Rows and roughly how far along a hidden order each lies, from 0 to 30:
[ -3   7   3  -2  -9  19   2  -1   6 -51  -4 -28  35 -16 -21   3 -55  -6
   0  45  11   0  -5   3  -3  30 -35   1  -9   2  -5  -4  -2  12 -24  -3]
2
[ -4 -16 -26  -6  -5  -7   1   2  -3  12 -11 -13  13   2   3  -2 -16   2
  -7 -33 -17 -10  -5   1  23 -25 -11  21 -18  -4   1   5   2   0   4  -3]
29
[ -2   7   7   2   3  15  -1   3   7  -8   5 -27   3 -20  -8   1 -26  13
  -1   7  19  12   0   1  -9   3  11 -13 -27   2  -1 -14  -1  -5  -1   0]
10
[  3  11  11   3  10   0  -2  -2  -1 -14   2  18 -25  22  11   1  27  -1
   2   9 -19   2   6  -7 -11  12   2 -14   1   1   3 -11   4   2   0   0]
14
[ -9   1  11  -3   5  -9  -1  -4 -12 -32  -4   5   1  35   6   3 -13 -13
  -8  16 -22  -8   0  -8 -11  27 -36  -1  34   1   0  -3   4  14 -24  -3]
8
[  5 -10   3   2  -8 -17   1  -6 -12  -9  -8  64   2  24   3  -1  30 -23
  -2   8 -30 -17   3  -4   7   8 -35  10  41  -3   1  21   2  11  -5  -4]
19
[ -2   5   6  -4  -4  12   0  -1  -1 -26   0 -20  24 -11 -11   1 -49   2
  -6  16  12   4  -6   1  -1  17 -27  -5 -19   1  -3 -10  -2   2 -12  -3]
9
[  5 -13 -41   1 -24  -4   1   5  11  30  -6 -17  19 -26 -13  -4 -56   6
   8 -56  -5 -11   0   2  29 -24 -15  20 -57  -3   0   8  -6  -5   9  -8]
30
[-25   8  -6 -19  12  12   4  -3  -7   0  -7 -74  21 -16   5   4 -24   6
   0  51  40   7 -20  15 -11  28 -11  15  10   3  -5 -11  -3  11 -26  11]
0
[-10   7  13  -4  11  -6  -1  -3 -11 -24   2   8  -4  30  14   3  12  -8
  -7  16 -23  -3   0  -7 -14  25 -28 -13  36   1   1  -8   5  11 -15   0]
8
[-17  -3  -5 -13   2 -21   1  -5 -14  -3  -5 -24  12  24  24   3 -39 -11
   3  -4 -10 -18  -6  -5  -2  21 -44  21  23  -2   0  -4   5  20 -28  -4]
13
[  7  -1   7  -4  14   8   1  -4  -5 -19  -9  10  -1   8   1   0  31  -1
  -7  26  -9   0  -3   4   3   3 -22  -7  10   0   1  -1  -1  -1  -3   6]
15
[  3   1 -18   3  -8  -7  -1   7  11  51   7  -6 -11  -8   1  -3  -7   8
  14 -36  10  -6   4  -1  16 -15  32  14 -25  -1   3   3  -1  -8  15  -2]
26
[ -9  -8  47  -3  26  -4  -2  -8  -9 -92 -12  -2  23  17  14   3 -51  -8
 -16  46 -47   7   8 -13 -12  -4 -65 -31 -14  -3  -1 -24  12  13 -26  -8]
4
[ -2  -8  -5  -3   6  -9   0   0  -5  -1  -4   0  -3  11  15  -1 -10  -6
   0 -18 -31  -8   1  -6   7  -7 -25  10   0  -3   3  -4   5   7  -4  -5]
22
[ -2  16  -4  -4  -5  11   0   0  10   5   7 -21  -1  -3 -11   2  -1   6
   8  16  34   0  -6   3 -10  23  -5  -4  -9   3  -1  -5  -4  -2  -1   2]
9
[  9   1 -17  10  -4 -12  -1   4   6  47   8  29 -26   6  -4  -5  57   2
  12 -16   2  -3   6   0  11 -28  46   7  -4  -1   3  16  -2 -13  28   2]
27
[  1 -13 -19   1  -2  -2   1   2   4  13  -7   6  -1  -1  -4  -4  21   0
  -1  -5 -13   0   1   1  25 -30  20  14 -13  -3   1  12   1  -7  18   3]
27
[ -1 -14   6  -6  10  20   0   2  10 -57 -14 -35  34 -17  -4   2 -88   5
 -19  -1 -26   7  -1  -5  11 -12 -30  -6 -51  -2  -2 -21   5   2 -19  -6]
16
[ -3  12  -3   7  -1   7  -2   5   5  14  10   8 -23  12  -8   0  18   7
   7   9  22   5   7  -3  -8   1  41 -11  -7   2   1  -6   0  -8   7  -2]
15
[  3   0   9  -1   4  20   1  -2   1 -29  -4  -1  15 -13 -11   1  -1   0
 -11  29   2  10  -4   5  -1   7  -8 -10  -9   2  -2  -4  -2   2  -3   3]
11
[  1  -3   6  -8  21  11   0  -1   1 -25 -10 -24  -3   3   7   1 -13  11
  -3   3 -18   8  -2   2  -1  -7 -23 -10 -22  -1   2 -25   4   0  -7   3]
18
[ -4   1   1  -8  16  31   1   0   2 -20  -5 -31  13 -18   2   0  -1   9
 -11  32  14  20  -8  15   1   0   8  -5  -7   2  -2 -14  -1  -1  -2  11]
11
[-10   0 -18 -10  -4 -25  -1   1  -5  19   3 -27  -5   3  24   0 -39   6
  11 -50  -3 -12  -2  -6  -1  -1 -25  17 -23  -3   3 -10   4   5  -5  -6]
24
[  2  -3  14  -5  15  15   0  -3  -2 -48  -7  -8  10  -6   8   2 -28   3
 -15  21 -12  14  -3   2  -4   5 -22 -13 -13   0  -1 -23   3   2  -9   4]
12
[ -4   5 -28   5 -10   4   0   6   8  50   7  -3 -14 -10 -13  -3  25   7
  10  -5  28   3  -2   7   8  -3  58  17  -1   2   0  12  -5  -8  19   6]
20
[ -4  -1  -9 -11  11  -4   3  -4 -10  20  -9  -7   2  17   7  -1  57  -2
   0  18   0  -6  -8   9   7   7 -19   7  19   1   1   6   0   4   0  10]
16
[-10   8  12  -3  29   1  -2  -4 -14 -46  -2   4 -23  39  19   5  18  -1
 -11  22 -29   3   1 -10 -19  20 -35 -22  26   1   2 -23   9   7 -15  -1]
6
[ -3  -3  -8 -11  -3  13   1   0   1 -15  -7 -28  21 -17  -9   0 -30   5
  -9  11  14   2  -9   8  10   9 -16   6 -21   1  -3  -4  -2   0  -5   4]
14
[ -6   7  -5  -5   3 -10   1  -3  -7  21   2   5  -9  26  12   0  42  -6
   8  16   5  -6  -2   4  -5  13   0  15  28   0   1   3  -1   5   1   6]
15
[  4 -10 -11   0 -16  20   1   4   8 -26  -8 -14  37 -22 -37  -1 -51   1
 -13  13   2  -1  -6   1  21  -7 -18   0 -36   0  -4   4  -3   1  -5  -3]
15
[ -1 -16 -15 -11   5 -21   0  -6 -16 -14 -10  18  -5  23  24  -1 -12  -7
 -12 -46 -44 -13  -3  -5  15  -6 -44   7   2  -5   2  -1   7   8   1  -4]
29
[ -2  -8  -7 -15  -2   8   3  -2  -2 -32 -12 -36  30 -16 -10   1 -29   5
  -4   5  -2  -9 -12   7   8  12 -39  10 -19   0  -2  -4  -1   5 -16   2]
15
[ -5  12  -7  -1  -8  -1  -1   3   5   6   9 -20   5  -7  -9   3 -35  10
   6  -5  24  -3  -1  -2  -8  12   1  -6 -14   2  -2  -8  -1  -4  -3  -4]
11
[ -1  -1  13  -9  16   4   1  -5  -8 -29 -10  -4   4  17  11   1   8   2
  -6  12 -21  -3  -2  -3  -3  11 -48  -9   5  -1   2 -12   5   6 -16   0]
14
[-21  14  15 -10  20  -3   0  -4 -14 -15  -2 -20  -3  31  16   6  12  -1
  -3  36   6  -2  -7  -3 -24  49 -37 -10  32   3  -1 -18   4  14 -33   4]
0
